Below are the code and all the weights of a small trained network. Each question names an input and a class and asks about switching units off, where a switched-off unit gives its printed mean instead of its output.

import numpy as np


def w(rows, s, z=0):
    codes = np.array(rows[::2]) - 128.0
    scale = np.full(codes.shape[1], s)
    scale[-1] = z or s
    return codes * scale


def norm(h):
    return h / np.sqrt((h * h).mean(-1, keepdims=True) + 1e-5)


def f(y):
    return y / 2 * (1 + np.tanh(0.7978845608 * (y + 0.044715 * y**3)))


def log_softmax(a):
    a = a - a.max(-1, keepdims=True)
    return a - np.log(np.exp(a).sum(-1, keepdims=True))


def net(x, mask):
    res = np.array(x, float).reshape(1, 8) / 4 @ E
    u = 0
    for l in range(3):
        y = f(norm(res) @ A[l][:, :-1].T + A[l][:, -1])
        res = res + np.where(mask[u : u + 11], y, B[l][:, -1]) @ B[l][:, :-1]
        u += 11
    return log_softmax(norm(res)[-1] @ U[:, :-1].T + U[:, -1])


A, B = {}, {}
E = w([
[102,134,134,154,70,95,51,153,115],'x0',
[60,232,146,69,99,135,201,49,92],'x1',
[198,126,160,176,99,77,135,179,169],'x2',
[158,173,33,157,132,129,100,137,3],'x3',
[50,142,186,140,154,141,86,119,108],'x4',
[117,101,176,172,94,61,204,159,75],'x5',
[26,98,120,79,118,100,123,142,158],'x6',
[137,111,175,2,179,150,126,175,59],'x7',
],0.0076)
A[0] = w([
[228,100,152,35,118,106,81,104,156,107],'0.n1',
[201,168,74,179,254,52,48,133,122,112],'0.n2',
[105,206,78,85,209,118,130,189,102,29],'0.n3',
[148,129,129,173,173,101,55,73,133,82],'0.n4',
[160,99,99,145,81,151,119,183,69,146],'0.n5',
[209,118,108,200,192,118,78,110,106,114],'0.n6',
[211,153,73,5,142,90,163,137,96,99],'0.n7',
[161,157,112,98,34,160,72,76,140,1],'0.n8',
[223,163,101,45,149,192,174,161,160,139],'0.n9',
[165,108,105,5,71,118,240,85,68,104],'0.n10',
[166,85,180,86,130,175,129,106,188,133],'0.n11',
],0.007,0.0036)
B[0] = w([
[53,96,92,110,137,158,99,169,193,203],'0.n1',
[122,120,56,216,105,195,122,75,130,235],'0.n2',
[171,122,163,127,87,68,160,150,150,149],'0.n3',
[163,113,92,164,67,180,151,168,157,154],'0.n4',
[167,140,191,159,106,90,99,105,81,198],'0.n5',
[146,141,96,204,101,199,105,160,109,228],'0.n6',
[84,220,2,132,64,129,174,116,192,224],'0.n7',
[139,129,73,134,106,94,153,96,101,132],'0.n8',
[69,108,84,48,122,148,130,52,169,248],'0.n9',
[120,195,75,163,115,28,168,105,43,253],'0.n10',
[154,151,139,80,160,120,60,98,161,226],'0.n11',
],0.0073,0.0032)
A[1] = w([
[217,73,121,1,213,203,97,88,239,151],'1.n1',
[184,183,70,44,96,120,176,134,178,105],'1.n2',
[182,168,157,176,41,173,101,125,248,222],'1.n3',
[227,112,133,85,100,118,147,140,144,35],'1.n4',
[85,103,164,145,101,86,142,157,185,140],'1.n5',
[210,153,92,170,185,111,90,118,70,93],'1.n6',
[87,157,80,105,183,151,200,200,105,2],'1.n7',
[181,99,153,117,106,80,96,197,87,69],'1.n8',
[161,92,83,62,111,162,140,152,55,28],'1.n9',
[202,79,95,148,89,196,92,72,75,110],'1.n10',
[178,78,81,132,137,114,237,109,106,85],'1.n11',
],0.0079,0.0026)
B[1] = w([
[78,42,118,194,255,230,60,56,201,255],'1.n1',
[58,191,55,102,149,178,165,93,165,186],'1.n2',
[128,118,59,61,123,141,135,59,34,242],'1.n3',
[175,127,110,82,96,88,87,65,204,122],'1.n4',
[46,202,157,105,75,153,55,114,172,166],'1.n5',
[134,80,81,232,84,178,75,173,102,169],'1.n6',
[194,130,47,129,126,92,185,166,128,136],'1.n7',
[173,166,186,149,98,64,60,186,154,141],'1.n8',
[128,129,74,155,121,72,159,127,90,136],'1.n9',
[113,59,117,204,77,90,135,216,33,190],'1.n10',
[101,161,74,116,95,135,143,59,41,155],'1.n11',
],0.0078,0.0069)
A[2] = w([
[66,57,205,74,39,41,83,178,97,195],'2.n1',
[109,208,93,71,135,144,205,87,64,161],'2.n2',
[179,66,91,212,148,43,47,164,41,220],'2.n3',
[183,114,202,129,79,99,183,196,78,147],'2.n4',
[210,154,88,129,215,205,50,75,124,252],'2.n5',
[81,59,93,101,141,177,254,176,74,84],'2.n6',
[96,149,149,156,110,107,100,47,174,153],'2.n7',
[34,145,151,120,160,201,133,79,124,139],'2.n8',
[156,234,60,62,86,152,198,101,150,90],'2.n9',
[85,178,63,113,61,175,67,102,114,129],'2.n10',
[86,90,157,107,159,155,130,64,117,105],'2.n11',
],0.0075,0.0027)
B[2] = w([
[193,143,151,94,174,93,95,83,233,187],'2.n1',
[188,116,181,109,42,85,236,123,129,232],'2.n2',
[180,135,96,104,48,183,68,193,38,254],'2.n3',
[188,126,160,128,107,115,82,66,150,151],'2.n4',
[52,139,207,254,78,84,117,119,113,249],'2.n5',
[119,96,125,73,68,51,137,117,74,151],'2.n6',
[52,116,90,11,115,134,150,102,129,188],'2.n7',
[67,151,179,116,147,95,132,87,164,237],'2.n8',
[106,27,49,95,179,58,196,89,77,209],'2.n9',
[173,130,145,91,115,113,233,99,81,235],'2.n10',
[12,183,124,119,146,70,116,189,184,181],'2.n11',
],0.008,0.0068)
U = w([
[65,170,77,56,77,83,244,49,75,241],'0',
[114,192,255,39,187,94,215,178,132,2],'1',
[108,214,196,86,190,199,159,200,197,8],'2',
[20,104,173,94,191,190,84,65,215,225],'3',
[208,151,230,69,94,109,41,194,188,57],'4',
[168,111,89,205,46,201,73,186,36,222],'5',
],0.0094,0.0045)

Each question gives the input, the list of numbers given to net, and the class t.
The units are the neurons (one row each of A and B). Each row of codes is followed by its name. A weight is (code - 128) times the scale printed after its matrix; where a second scale follows, it is the last column's (A, B and U).
mask holds one flag per neuron, layer by layer. A switched-off neuron (its flag False) gives its mean, the last column of its row in B, instead of its output. The means were averaged over made-up inputs and are rounded, as every weight is.
A unit's drop is (log p(t) with every unit on - log p(t) with that unit switched off) / (log p(t) with every unit on - log p(t) with every unit switched off).
The circuit of an input: a set's keep is (log p(t) with only the set's units on - log p(t) with every unit switched off) / (log p(t) with every unit on - log p(t) with every unit switched off). Starting from the 12 units with the biggest drops (on a tie, the unit counted first), units are removed one at a time, each time the one whose removal leaves the highest keep (on an exact tie, the one counted first), for as long as the keep stays at least 0.8.
units of the circuit, in order: the units of the circuit, biggest drop first
top k neurons: the k neurons with the biggest drops, biggest first
top k neurons in layer l: the k neurons of layer l with the biggest drops, biggest first
drop when u is switched off: that unit's drop, to one decimal
input [-1,2,8,-7,-5,1,3,-3], class 3: top 3 neurons => 0.n10; 0.n7; 1.n1
input [0,3,0,4,2,0,-8,3], class 5: units of the circuit, in order => 1.n6
input [-7,5,7,-7,-6,-3,-3,-4], class 3: units of the circuit, in order => 1.n1; 0.n11
input [1,-5,7,-4,5,7,0,-6], class 4: top 2 neurons in layer 1 => 1.n1; 1.n5
input [-8,3,8,-6,-8,-2,-7,7], class 3: top 4 neurons => 1.n1; 0.n9; 0.n11; 0.n1
input [8,-3,6,-2,7,-2,5,-1], class 4: top 2 neurons in layer 0 => 0.n9; 0.n7
input [-6,-7,-7,4,5,4,7,1], class 5: units of the circuit, in order => 0.n9; 2.n3; 1.n2
input [8,4,3,-3,-2,3,2,1], class 3: top 2 neurons => 1.n5; 2.n3
input [6,-3,-8,5,3,-6,4,7], class 5: top 3 neurons in layer 1 => 1.n9; 1.n2; 1.n5
input [-1,-6,3,-7,0,7,-3,-4], class 4: top 2 neurons => 1.n1; 0.n9
input [-7,0,4,2,1,-5,2,3], class 3: top 4 neurons => 1.n1; 0.n9; 0.n11; 0.n1
input [-2,5,1,-6,7,8,5,0], class 1: top 2 neurons in layer 1 => 1.n1; 1.n6
input [-8,-4,-8,6,4,4,1,2], class 5: top 2 neurons => 1.n6; 2.n3
input [-3,1,-4,6,3,6,-7,2], class 5: top neuron in layer 1 => 1.n6
input [7,6,8,8,2,-8,5,-6], class 5: top 2 neurons => 0.n7; 0.n9
input [2,0,1,-5,-5,8,2,1], class 4: top 2 neurons in layer 0 => 0.n7; 0.n9
input [3,2,5,-3,-3,-4,-6,1], class 3: drop when 1.n1 is switched off => 0.7
input [-5,5,5,-6,0,-4,-4,0], class 3: drop when 1.n1 is switched off => 0.4
input [8,3,-3,-8,-6,-4,0,4], class 3: drop when 1.n1 is switched off => 0.3
input [5,-3,-3,-1,-5,8,4,4], class 4: top neuron => 2.n1
input [-5,-3,-1,-4,-3,-2,-7,-2], class 3: top 2 neurons => 1.n1; 0.n9
